Here is a tiny trained network, its code and every weight. The questions are about switching its units off for an input and a class, where a switched-off unit gives its printed mean instead of its output.

import numpy as np


def w(rows, s, z=0):
    codes = np.array(rows[::2]) - 128.0
    scale = np.full(codes.shape[1], s)
    scale[-1] = z or s
    return codes * scale


def norm(h):
    return h / np.sqrt((h * h).mean(-1, keepdims=True) + 1e-5)


def f(y):
    return y / 2 * (1 + np.tanh(0.7978845608 * (y + 0.044715 * y**3)))


def log_softmax(a):
    a = a - a.max(-1, keepdims=True)
    return a - np.log(np.exp(a).sum(-1, keepdims=True))


def net(x, mask):
    res = np.array(x, float).reshape(1, 4) / 4 @ E
    u = 0
    for l in range(4):
        y = f(norm(res) @ A[l][:, :-1].T + A[l][:, -1])
        res = res + np.where(mask[u : u + 11], y, B[l][:, -1]) @ B[l][:, :-1]
        u += 11
    return log_softmax(norm(res)[-1] @ U[:, :-1].T + U[:, -1])


A, B = {}, {}
E = w([
[97,36,117,206,135,134,171,85,21,124],'x0',
[36,68,135,125,163,55,47,116,175,159],'x1',
[159,123,82,179,86,50,172,215,155,153],'x2',
[86,115,68,94,164,182,80,249,89,64],'x3',
],0.0022)
A[0] = w([
[235,143,145,199,113,157,211,190,174,121,182],'L0N1',
[81,120,195,72,190,193,94,20,110,23,9],'L0N2',
[143,203,134,42,186,163,91,159,254,225,114],'L0N3',
[135,210,214,67,75,151,68,159,181,150,59],'L0N4',
[33,77,100,94,161,41,46,108,173,145,65],'L0N5',
[173,103,88,153,94,117,161,179,169,157,14],'L0N6',
[186,113,46,160,93,17,177,194,145,142,60],'L0N7',
[123,158,91,97,139,166,137,93,173,74,9],'L0N8',
[155,183,62,28,79,100,108,142,229,116,43],'L0N9',
[93,166,80,115,171,166,66,217,89,93,102],'L0N10',
[160,164,177,107,51,134,165,69,137,174,80],'L0N11',
],0.0023,0.0012)
B[0] = w([
[18,123,88,80,123,40,141,167,131,124,209],'L0N1',
[87,96,150,81,134,146,249,228,165,255,197],'L0N2',
[150,136,214,220,153,122,85,133,77,65,254],'L0N3',
[168,99,198,151,165,127,105,97,81,76,180],'L0N4',
[100,178,88,130,92,61,121,78,9,124,221],'L0N5',
[200,127,175,79,102,106,150,139,164,209,103],'L0N6',
[82,91,212,45,127,113,197,169,151,180,171],'L0N7',
[172,149,158,159,156,189,118,176,133,167,96],'L0N8',
[168,122,177,211,214,140,122,155,177,63,181],'L0N9',
[92,50,104,118,25,132,115,75,163,101,202],'L0N10',
[92,132,94,95,79,149,71,110,118,88,159],'L0N11',
],0.0024,0.0013)
A[1] = w([
[196,162,203,139,95,79,149,42,156,157,158],'L1N1',
[91,69,152,147,180,48,46,114,158,174,45],'L1N2',
[254,149,128,118,67,180,227,152,105,100,62],'L1N3',
[123,120,158,177,160,123,164,129,170,167,93],'L1N4',
[173,132,202,148,112,118,191,51,165,157,18],'L1N5',
[156,148,108,80,110,182,116,191,52,84,81],'L1N6',
[142,108,183,52,189,221,104,115,189,171,2],'L1N7',
[200,194,83,67,135,139,152,117,150,128,95],'L1N8',
[104,136,163,66,202,234,86,68,118,171,56],'L1N9',
[215,131,108,150,92,57,100,177,208,142,89],'L1N10',
[112,96,119,123,205,156,83,199,107,56,169],'L1N11',
],0.0029,0.00081)
B[1] = w([
[105,102,49,71,48,206,58,200,214,65,250],'L1N1',
[95,249,52,131,132,93,151,88,27,149,230],'L1N2',
[15,166,126,127,202,27,91,54,4,186,201],'L1N3',
[135,123,135,112,113,182,123,195,48,109,129],'L1N4',
[111,97,31,93,107,185,55,177,167,115,186],'L1N5',
[81,153,57,120,76,102,101,40,156,96,180],'L1N6',
[158,67,165,133,224,165,219,169,90,165,149],'L1N7',
[66,171,157,242,119,126,51,46,18,77,127],'L1N8',
[186,76,122,72,69,108,232,207,103,219,212],'L1N9',
[94,65,160,119,215,239,140,149,78,176,176],'L1N10',
[221,147,150,88,20,111,135,93,215,153,243],'L1N11',
],0.0024,0.0014)
A[2] = w([
[135,29,76,187,146,98,197,117,105,153,79],'L2N1',
[105,24,81,209,114,155,155,114,59,125,1],'L2N2',
[98,97,147,118,113,4,139,174,158,145,128],'L2N3',
[140,86,84,197,47,130,182,71,147,102,130],'L2N4',
[170,75,14,103,46,192,85,119,198,45,50],'L2N5',
[121,158,157,77,144,194,98,69,81,107,34],'L2N6',
[148,252,131,200,89,174,200,104,50,81,121],'L2N7',
[119,110,168,28,205,222,137,72,123,152,15],'L2N8',
[137,46,89,225,205,159,137,76,84,143,58],'L2N9',
[137,134,86,192,91,41,137,237,158,132,41],'L2N10',
[156,166,177,210,82,117,158,28,200,218,98],'L2N11',
],0.0029,0.00082)
B[2] = w([
[169,157,206,133,158,218,101,171,210,113,235],'L2N1',
[212,185,200,123,186,116,87,145,189,91,246],'L2N2',
[184,171,89,121,173,164,204,86,97,151,241],'L2N3',
[101,185,101,72,116,174,26,122,218,131,208],'L2N4',
[102,83,61,91,19,156,20,73,164,104,213],'L2N5',
[111,103,89,170,137,78,220,167,137,147,174],'L2N6',
[92,142,88,137,210,18,104,31,112,137,187],'L2N7',
[111,78,123,155,132,105,233,254,115,219,198],'L2N8',
[163,219,194,154,154,127,84,213,184,37,156],'L2N9',
[134,64,189,82,113,198,198,95,72,188,209],'L2N10',
[95,70,49,32,45,228,38,169,155,60,148],'L2N11',
],0.0028,0.0012)
A[3] = w([
[108,58,41,104,50,153,87,131,136,56,5],'L3N1',
[178,70,81,101,91,100,108,177,83,87,42],'L3N2',
[71,150,85,111,199,53,98,71,88,167,85],'L3N3',
[182,176,233,137,176,144,90,164,182,44,124],'L3N4',
[84,64,204,155,155,171,137,99,114,126,200],'L3N5',
[127,95,133,86,144,111,68,164,94,87,83],'L3N6',
[160,166,140,71,123,176,137,88,93,81,173],'L3N7',
[106,73,89,123,25,169,97,121,107,57,105],'L3N8',
[97,106,86,147,174,10,81,101,80,145,34],'L3N9',
[205,93,180,252,194,184,89,145,136,47,77],'L3N10',
[192,45,119,118,103,131,250,203,121,217,120],'L3N11',
],0.0038,0.0014)
B[3] = w([
[94,120,121,79,47,211,53,76,204,226,196],'L3N1',
[81,125,158,132,76,168,103,18,184,145,124],'L3N2',
[127,179,84,205,122,104,210,96,68,21,196],'L3N3',
[222,116,179,230,150,121,94,171,139,68,234],'L3N4',
[175,142,166,70,112,121,149,213,153,161,155],'L3N5',
[141,158,108,131,103,158,204,66,155,203,146],'L3N6',
[62,79,113,168,133,39,135,150,130,168,166],'L3N7',
[153,83,51,92,63,109,71,87,212,189,192],'L3N8',
[136,192,52,175,146,97,198,63,63,83,167],'L3N9',
[254,210,194,157,131,73,21,204,197,60,172],'L3N10',
[42,28,230,41,223,216,204,192,66,205,251],'L3N11',
],0.0035,0.0028)
U = w([
[48,49,236,41,226,197,239,209,45,223,193],'0',
[65,93,40,55,36,195,33,27,210,195,149],'1',
[51,224,43,190,202,42,222,20,3,65,152],'2',
[245,179,248,196,213,98,50,218,180,50,3],'3',
],0.0042,0.0016)

Each question gives the input, the list of numbers given to net, and the class t.
The units are the neurons (one row each of A and B). Each row of codes is followed by its name. A weight is (code - 128) times the scale printed after its matrix; where a second scale follows, it is the last column's (A, B and U).
mask holds one flag per neuron, layer by layer. A switched-off neuron (its flag False) gives its mean, the last column of its row in B, instead of its output. The means were averaged over made-up inputs and are rounded, as every weight is.
A unit's drop is (log p(t) with every unit on - log p(t) with that unit switched off) / (log p(t) with every unit on - log p(t) with every unit switched off).
The circuit of an input: a set's keep is (log p(t) with only the set's units on - log p(t) with every unit switched off) / (log p(t) with every unit on - log p(t) with every unit switched off). Starting from the 12 units with the biggest drops (on a tie, the unit counted first), units are removed one at a time, each time the one whose removal leaves the highest keep (on an exact tie, the one counted first), for as long as the keep stays at least 0.8.
circuit, biggest first: the units of the circuit, biggest drop first
unit that matters most: the unit with the biggest drop
k most important neurons: the k neurons with the biggest drops, biggest first
k most important neurons of layer l: the k neurons of layer l with the biggest drops, biggest first
input [7,8,-5,8], class 1: circuit, biggest first	(L1N11 L3N11)
input [-3,-5,-2,-5], class 1: circuit, biggest first	(L1N1 L2N5)
input [8,-2,-3,6], class 3: 2 most important neurons	(L2N2 L1N1)
input [-5,1,-4,2], class 3: 2 most important neurons	(L0N3 L0N9)
input [8,8,6,6], class 2: 3 most important neurons	(L1N2 L0N5 L1N1)
input [-5,-6,7,2], class 0: 2 most important neurons of layer 1	(L1N2 L1N10)
input [-3,-1,-8,-7], class 0: circuit, biggest first	(L1N7 L2N8 L0N2)
input [-2,-2,7,8], class 1: 2 most important neurons of layer 1	(L1N6 L1N9)
input [8,6,-5,1], class 3: unit that matters most	L2N9
input [6,0,-5,5], class 3: circuit, biggest first	(L2N2 L3N10)
input [8,5,-6,7], class 3: 3 most important neurons	(L2N2 L1N1 L2N9)
input [4,-3,6,-7], class 1: 4 most important neurons of layer 1	(L1N1 L1N9 L1N7 L1N5)
input [-4,-3,8,-8], class 0: circuit, biggest first	(L1N10 L3N11)
input [0,0,-8,-8], class 0: circuit, biggest first	(L0N2 L2N8)
input [7,7,5,-1], class 2: circuit, biggest first	(L3N9)
input [-7,1,-2,8], class 1: 2 most important neurons	(L0N10 L2N5)
input [-7,8,-8,-4], class 0: 3 most important neurons	(L0N2 L1N7 L1N9)
input [-7,-6,-7,-4], class 0: 4 most important neurons	(L2N8 L1N9 L1N7 L0N2)
input [-6,3,0,-4], class 3: 3 most important neurons	(L0N3 L0N9 L0N10)
input [-4,-6,5,2], class 2: unit that matters most	L1N3
input [8,2,2,-8], class 1: 3 most important neurons	(L2N11 L1N1 L1N7)
input [-6,-3,6,7], class 1: 3 most important neurons	(L0N10 L0N2 L1N6)
input [-6,7,7,-1], class 0: 2 most important neurons of layer 2	(L2N10 L2N7)
